Below is a small trained network, with its code and all its weights. Each question gives an input and a target symbol and asks what happens when units are switched off, that is, made to give their printed mean instead of their output.

import numpy as np


def w(rows, s, z=0):
    codes = np.array(rows[::2]) - 128.0
    scale = np.full(codes.shape[1], s)
    scale[-1] = z or s
    return codes * scale


def f(y):
    return y / 2 * (1 + np.tanh(0.7978845608 * (y + 0.044715 * y**3)))


def softmax(a):
    e = np.exp(a - a.max(-1, keepdims=True))
    return e / e.sum(-1, keepdims=True)


def log_softmax(a):
    a = a - a.max(-1, keepdims=True)
    return a - np.log(np.exp(a).sum(-1, keepdims=True))


def net(x, mask):
    ids = ['βεηθλμπτψ'.index(c) for c in x.split()]
    T = len(ids)
    res = E[ids] + P[:T]
    u = 0
    for l in range(2):
        r = res
        for j in range(3):
            rows = slice(2 * j, 2 * j + 2)
            q, k, v = (r @ M[l][rows].T for M in (Q, K, V))
            z = softmax(np.where(np.tri(T) > 0, q @ k.T / 2**0.5, -1e9)) @ v
            o = O[l][rows]
            res = res + np.where(mask[u + j], z, o[:, -1]) @ o[:, :-1]
        u += 3
        y = f(res @ A[l][:, :-1].T + A[l][:, -1])
        res = res + np.where(mask[u : u + 8], y, B[l][:, -1]) @ B[l][:, :-1]
        u += 8
    return log_softmax(res[-1] @ U[:, :-1].T + U[:, -1])


Q, K, V, O, A, B = {}, {}, {}, {}, {}, {}
E = w([
[142,159,45,126,134],'β',
[176,172,146,130,255],'ε',
[95,207,121,159,150],'η',
[85,63,147,137,243],'θ',
[171,114,117,37,84],'λ',
[219,94,175,139,97],'μ',
[150,163,235,65,157],'π',
[55,208,82,65,116],'τ',
[109,150,97,226,71],'ψ',
],0.0083)
P = w([
[196,93,159,94,100],'0',
[176,97,195,75,151],'1',
[157,117,208,62,174],'2',
[128,122,221,48,191],'3',
[110,129,213,18,179],'4',
[107,127,209,6,183],'5',
[106,124,204,8,200],'6',
],0.0023)
Q[0] = w([
[4,208,22,213,252],'L0H0',
[108,49,93,78,45],'L0H0',
[245,89,176,46,246],'L0H1',
[162,183,238,56,242],'L0H1',
[181,241,217,170,208],'L0H2',
[233,109,188,52,227],'L0H2',
],0.02)
K[0] = w([
[3,38,113,165,252],'L0H0',
[186,188,51,80,149],'L0H0',
[147,176,131,3,208],'L0H1',
[45,129,177,51,195],'L0H1',
[46,49,205,188,224],'L0H2',
[103,4,190,52,135],'L0H2',
],0.021)
V[0] = w([
[131,214,156,140,93],'L0H0',
[147,158,146,88,173],'L0H0',
[122,138,122,114,115],'L0H1',
[129,111,84,145,220],'L0H1',
[146,66,123,140,139],'L0H2',
[246,200,105,140,140],'L0H2',
],0.013)
O[0] = w([
[52,153,147,195,207,88],'L0H0',
[120,105,155,170,65,251],'L0H0',
[108,106,134,131,147,108],'L0H1',
[222,251,108,174,91,213],'L0H1',
[122,176,58,115,154,143],'L0H2',
[83,255,234,187,141,164],'L0H2',
],0.0058,0.0031)
A[0] = w([
[95,95,124,214,78,25],'L0N0',
[68,159,121,132,109,72],'L0N1',
[93,109,85,135,61,40],'L0N2',
[134,91,98,106,110,25],'L0N3',
[103,126,6,161,95,4],'L0N4',
[76,139,119,137,114,60],'L0N5',
[125,156,75,84,133,10],'L0N6',
[123,85,71,181,142,45],'L0N7',
],0.014,0.0032)
B[0] = w([
[123,95,251,210,127,108],'L0N0',
[83,184,96,148,133,93],'L0N1',
[149,162,175,150,108,31],'L0N2',
[146,213,125,152,157,53],'L0N3',
[232,127,155,152,163,75],'L0N4',
[93,141,101,152,117,2],'L0N5',
[74,122,134,132,131,48],'L0N6',
[161,195,163,129,155,14],'L0N7',
],0.014,0.00064)
Q[1] = w([
[151,172,106,72,176],'L1H0',
[119,140,154,117,134],'L1H0',
[190,121,104,36,93],'L1H1',
[40,121,7,156,160],'L1H1',
[98,145,70,253,167],'L1H2',
[179,150,78,86,40],'L1H2',
],0.025)
K[1] = w([
[132,174,149,127,26],'L1H0',
[144,120,89,166,120],'L1H0',
[117,109,114,6,150],'L1H1',
[7,193,68,168,142],'L1H1',
[43,239,160,124,61],'L1H2',
[162,44,83,118,40],'L1H2',
],0.024)
V[1] = w([
[175,69,169,168,173],'L1H0',
[149,137,122,90,246],'L1H0',
[169,149,104,149,3],'L1H1',
[137,144,187,72,108],'L1H1',
[130,65,66,162,207],'L1H2',
[152,113,107,118,203],'L1H2',
],0.015)
O[1] = w([
[176,38,108,160,220,161],'L1H0',
[193,180,106,64,213,128],'L1H0',
[179,56,163,130,1,102],'L1H1',
[154,117,175,103,186,253],'L1H1',
[205,180,165,136,53,80],'L1H2',
[176,143,189,125,129,215],'L1H2',
],0.0087,0.0039)
A[1] = w([
[100,107,86,100,103,27],'L1N0',
[162,122,2,121,103,166],'L1N1',
[111,92,45,37,110,95],'L1N2',
[131,99,94,124,103,24],'L1N3',
[154,162,132,89,116,32],'L1N4',
[125,120,132,201,122,37],'L1N5',
[105,89,108,89,162,13],'L1N6',
[184,131,97,118,109,2],'L1N7',
],0.016,0.0056)
B[1] = w([
[93,137,136,167,218,144],'L1N0',
[144,178,71,73,88,255],'L1N1',
[149,170,250,125,92,219],'L1N2',
[137,163,218,133,147,104],'L1N3',
[113,149,145,212,135,246],'L1N4',
[97,116,200,118,153,171],'L1N5',
[88,121,182,82,79,208],'L1N6',
[25,82,143,151,158,226],'L1N7',
],0.021,0.0026)
U = w([
[145,170,98,74,81,164],'β',
[217,189,160,162,232,171],'ε',
[12,139,51,160,145,187],'η',
[127,152,146,208,94,89],'θ',
[171,120,220,134,100,41],'λ',
[195,1,115,120,62,254],'μ',
[68,101,154,42,193,71],'π',
[63,199,177,142,144,2],'τ',
[70,48,196,221,144,120],'ψ',
],0.0055,0.0056)

Each question gives the input, a string of symbols that net reads in full, and the target symbol t.
The units are the heads (2 rows each of Q, K, V and O) and the neurons (one row each of A and B). Each row of codes is followed by its name. A weight is (code - 128) times the scale printed after its matrix; where a second scale follows, it is the last column's (O, A, B and U).
mask holds one flag per unit, layer by layer, with each layer's heads first. A switched-off unit (its flag False) gives its mean, the last column of its rows in O or B, instead of its output. The means were averaged over made-up inputs and are rounded, as every weight is.
A unit's drop is (log p(t) with every unit on - log p(t) with that unit switched off) / (log p(t) with every unit on - log p(t) with every unit switched off).
The circuit of an input: a set's keep is (log p(t) with only the set's units on - log p(t) with every unit switched off) / (log p(t) with every unit on - log p(t) with every unit switched off). Starting from the 12 units with the biggest drops (on a tie, the unit counted first), units are removed one at a time, each time the one whose removal leaves the highest keep (on an exact tie, the one counted first), for as long as the keep stays at least 0.8.
units of the circuit, in order: the units of the circuit, biggest drop first
unit that matters most: the unit with the biggest drop
top k neurons: the k neurons with the biggest drops, biggest first
k most important neurons of layer l: the k neurons of layer l with the biggest drops, biggest first
heads that matter: for each layer, one digit per head in row order, 1 if its drop is at least 0.15 and else 0, layers parted by /
input μ μ ε ψ, target ψ: heads that matter : 110 / 000
input ε ε μ η, target η: units of the circuit, in order : (L1H2, L0H2, L0N1, L1N2)
input π π π π ψ θ ε, target μ: top 2 neurons : (L0N0, L0N2)
input θ ε λ, target ψ: units of the circuit, in order : (L1H2, L1N7, L1N4, L0H2)
input θ λ ψ, target μ: heads that matter : 100 / 010
input π θ ε ε τ ε, target θ: heads that matter : 000 / 101
input ψ ε θ π ε τ, target θ: heads that matter : 101 / 101
input μ λ ε ε λ ε π, target π: heads that matter : 001 / 011
input ψ ε λ μ, target μ: unit that matters most : L1H1
input θ β θ μ ε θ, target β: units of the circuit, in order : (L1N1, L0H1, L0H2, L1H1)
input ε λ ψ ε ε π ε, target π: units of the circuit, in order : (L0H2, L0H1, L1H2, L1N4)
input π η β ψ τ λ, target λ: 2 most important neurons of layer 1 : (L1N2, L1N7)
input π π π β, target β: top 3 neurons : (L1N1, L0N0, L1N7)
input ε π β θ μ, target β: units of the circuit, in order : (L0H2, L1N1, L0N0)
input ε θ ε, target η: top 4 neurons : (L1N7, L1N1, L1N4, L1N2)
input π η θ λ π μ, target ε: top 2 neurons : (L0N3, L1N6)
input ε ε μ π θ λ, target ε: heads that matter : 111 / 011
input λ ε ψ μ, target μ: heads that matter : 000 / 110
input μ ε ε θ ε π, target ε: most important neuron of layer 1 : (L1N4)
input θ ε τ β, target θ: unit that matters most : L1H0
input θ ε ψ ε, target μ: heads that matter : 100 / 100
